Here is a tiny trained network, its code and every weight. The questions are about switching its units off for an input and a target symbol, where a switched-off unit gives its printed mean instead of its output.

import numpy as np


def w(rows, s, z=0):
    codes = np.array(rows[::2]) - 128.0
    scale = np.full(codes.shape[1], s)
    scale[-1] = z or s
    return codes * scale


def norm(h):
    return h / np.sqrt((h * h).mean(-1, keepdims=True) + 1e-5)


def f(y):
    return np.maximum(y, 0)


def softmax(a):
    e = np.exp(a - a.max(-1, keepdims=True))
    return e / e.sum(-1, keepdims=True)


def log_softmax(a):
    a = a - a.max(-1, keepdims=True)
    return a - np.log(np.exp(a).sum(-1, keepdims=True))


def net(x, mask):
    ids = ['ΘΣΨαβεζηλμτφω'.index(c) for c in x.split()]
    T = len(ids)
    res = E[ids] + P[:T]
    q, k, v = (norm(res) @ M[0].T for M in (Q, K, V))
    z = softmax(np.where(np.tri(T) > 0, q @ k.T / 3**0.5, -1e9)) @ v
    res = res + np.where(mask[0], z, O[0][:, -1]) @ O[0][:, :-1]
    y = f(norm(res) @ A[0][:, :-1].T + A[0][:, -1])
    res = res + np.where(mask[1:9], y, B[0][:, -1]) @ B[0][:, :-1]
    return log_softmax(norm(res)[-1] @ U[:, :-1].T + U[:, -1])


Q, K, V, O, A, B = {}, {}, {}, {}, {}, {}
E = w([
[100,133,135,139,64],'Θ',
[121,86,134,120,43],'Σ',
[138,129,90,153,93],'Ψ',
[140,130,134,174,138],'α',
[107,146,143,125,137],'β',
[155,101,138,158,251],'ε',
[179,170,51,109,95],'ζ',
[170,64,105,187,160],'η',
[106,141,146,123,139],'λ',
[137,60,140,113,65],'μ',
[107,61,117,112,167],'τ',
[130,133,83,139,140],'φ',
[109,191,140,91,204],'ω',
],0.021)
P = w([
[242,131,252,74,207],'0',
[35,233,55,138,35],'1',
[54,197,59,112,62],'2',
[56,176,64,94,79],'3',
[67,145,80,83,88],'4',
[72,130,85,73,94],'5',
[74,112,100,63,94],'6',
[72,103,110,51,104],'7',
[73,88,121,50,108],'8',
[70,77,133,42,109],'9',
[71,67,132,29,122],'10',
[72,67,137,28,120],'11',
[70,55,153,25,119],'12',
[67,35,163,26,129],'13',
],0.003)
Q[0] = w([
[163,57,85,217,159],'head 0',
[1,184,209,194,113],'head 0',
[24,208,235,95,90],'head 0',
],0.0049)
K[0] = w([
[147,112,84,192,144],'head 0',
[149,196,255,146,108],'head 0',
[152,89,150,99,92],'head 0',
],0.0093)
V[0] = w([
[127,175,24,248,166],'head 0',
[67,105,25,103,223],'head 0',
[168,156,254,142,142],'head 0',
],0.0043)
O[0] = w([
[96,37,237,32,144,253],'head 0',
[6,118,78,85,59,142],'head 0',
[253,81,195,20,251,101],'head 0',
],0.0037,0.0043)
A[0] = w([
[87,83,153,122,142,168],'neuron 0',
[57,69,125,148,128,137],'neuron 1',
[128,128,1,218,131,206],'neuron 2',
[110,47,116,205,90,211],'neuron 3',
[118,160,131,89,184,196],'neuron 4',
[236,85,150,123,199,192],'neuron 5',
[133,151,114,206,20,3],'neuron 6',
[195,110,153,157,107,145],'neuron 7',
],0.0083,0.0022)
B[0] = w([
[120,136,33,231,80,189],'neuron 0',
[153,250,143,103,125,209],'neuron 1',
[198,88,240,184,161,211],'neuron 2',
[111,98,123,46,147,254],'neuron 3',
[213,23,143,133,88,162],'neuron 4',
[41,127,70,102,66,202],'neuron 5',
[196,2,120,119,200,187],'neuron 6',
[107,157,77,138,189,170],'neuron 7',
],0.005,0.0071)
U = w([
[105,101,248,100,31,88],'Θ',
[159,194,197,25,197,178],'Σ',
[181,90,173,50,151,105],'Ψ',
[117,162,187,140,76,79],'α',
[161,130,157,161,125,21],'β',
[230,225,65,152,56,221],'ε',
[99,165,216,134,50,108],'ζ',
[131,152,160,149,109,22],'η',
[166,136,144,154,117,61],'λ',
[135,154,165,150,113,1],'μ',
[124,155,168,140,103,39],'τ',
[222,39,133,255,245,192],'φ',
[3,105,40,185,142,215],'ω',
],0.0079,0.0039)

Each question gives the input, a string of symbols that net reads in full, and the target symbol t.
The units are the heads (3 rows each of Q, K, V and O) and the neurons (one row each of A and B). Each row of codes is followed by its name. A weight is (code - 128) times the scale printed after its matrix; where a second scale follows, it is the last column's (O, A, B and U).
mask holds one flag per unit, heads first, then neurons. A switched-off unit (its flag False) gives its mean, the last column of its rows in O or B, instead of its output. The means were averaged over made-up inputs and are rounded, as every weight is.
A unit's drop is (log p(t) with every unit on - log p(t) with that unit switched off) / (log p(t) with every unit on - log p(t) with every unit switched off).
The circuit of an input: a set's keep is (log p(t) with only the set's units on - log p(t) with every unit switched off) / (log p(t) with every unit on - log p(t) with every unit switched off). Starting from all 9 units, units are removed one at a time, each time the one whose removal leaves the highest keep (on an exact tie, the one counted first), for as long as the keep stays at least 0.8.
circuit, biggest first: the units of the circuit, biggest drop first
unit that matters most: the unit with the biggest drop
k most important neurons: the k neurons with the biggest drops, biggest first
drop when u is switched off: that unit's drop, to one decimal
input Θ ζ φ α α Ψ Ψ α ε φ β, target φ: circuit, biggest first : [head 0; neuron 1]
input Θ φ Θ, target φ: circuit, biggest first : [head 0; neuron 6]
input φ α λ α α μ λ Ψ Ψ φ Σ τ τ, target ω: circuit, biggest first : [neuron 0; neuron 2; head 0]
input α φ α α φ ζ τ Ψ, target φ: unit that matters most : neuron 6
input α α Θ ζ α ω α λ, target Θ: 4 most important neurons : [neuron 4; neuron 6; neuron 2; neuron 3]
input α Ψ τ α, target ω: circuit, biggest first : [head 0; neuron 5; neuron 2]
input λ ω α Ψ η α λ φ, target φ: 3 most important neurons : [neuron 2; neuron 5; neuron 3]
input α μ Ψ λ, target Θ: 4 most important neurons : [neuron 4; neuron 6; neuron 1; neuron 2]
input Ψ Ψ φ, target φ: 2 most important neurons : [neuron 2; neuron 5]
input α τ λ φ α β, target Θ: 3 most important neurons : [neuron 4; neuron 6; neuron 3]
input Θ Σ Ψ Θ φ Θ α α Ψ μ α α α λ, target φ: 2 most important neurons : [neuron 4; neuron 5]
input α α β β, target Θ: drop when neuron 6 is switched off : 0.7
input Ψ Θ Ψ λ φ β Ψ λ Θ η τ, target ω: drop when head 0 is switched off : 0.2
input α α Ψ, target φ: drop when neuron 6 is switched off : 0.1
input α α Θ φ μ λ α, target ω: drop when head 0 is switched off : 1.2
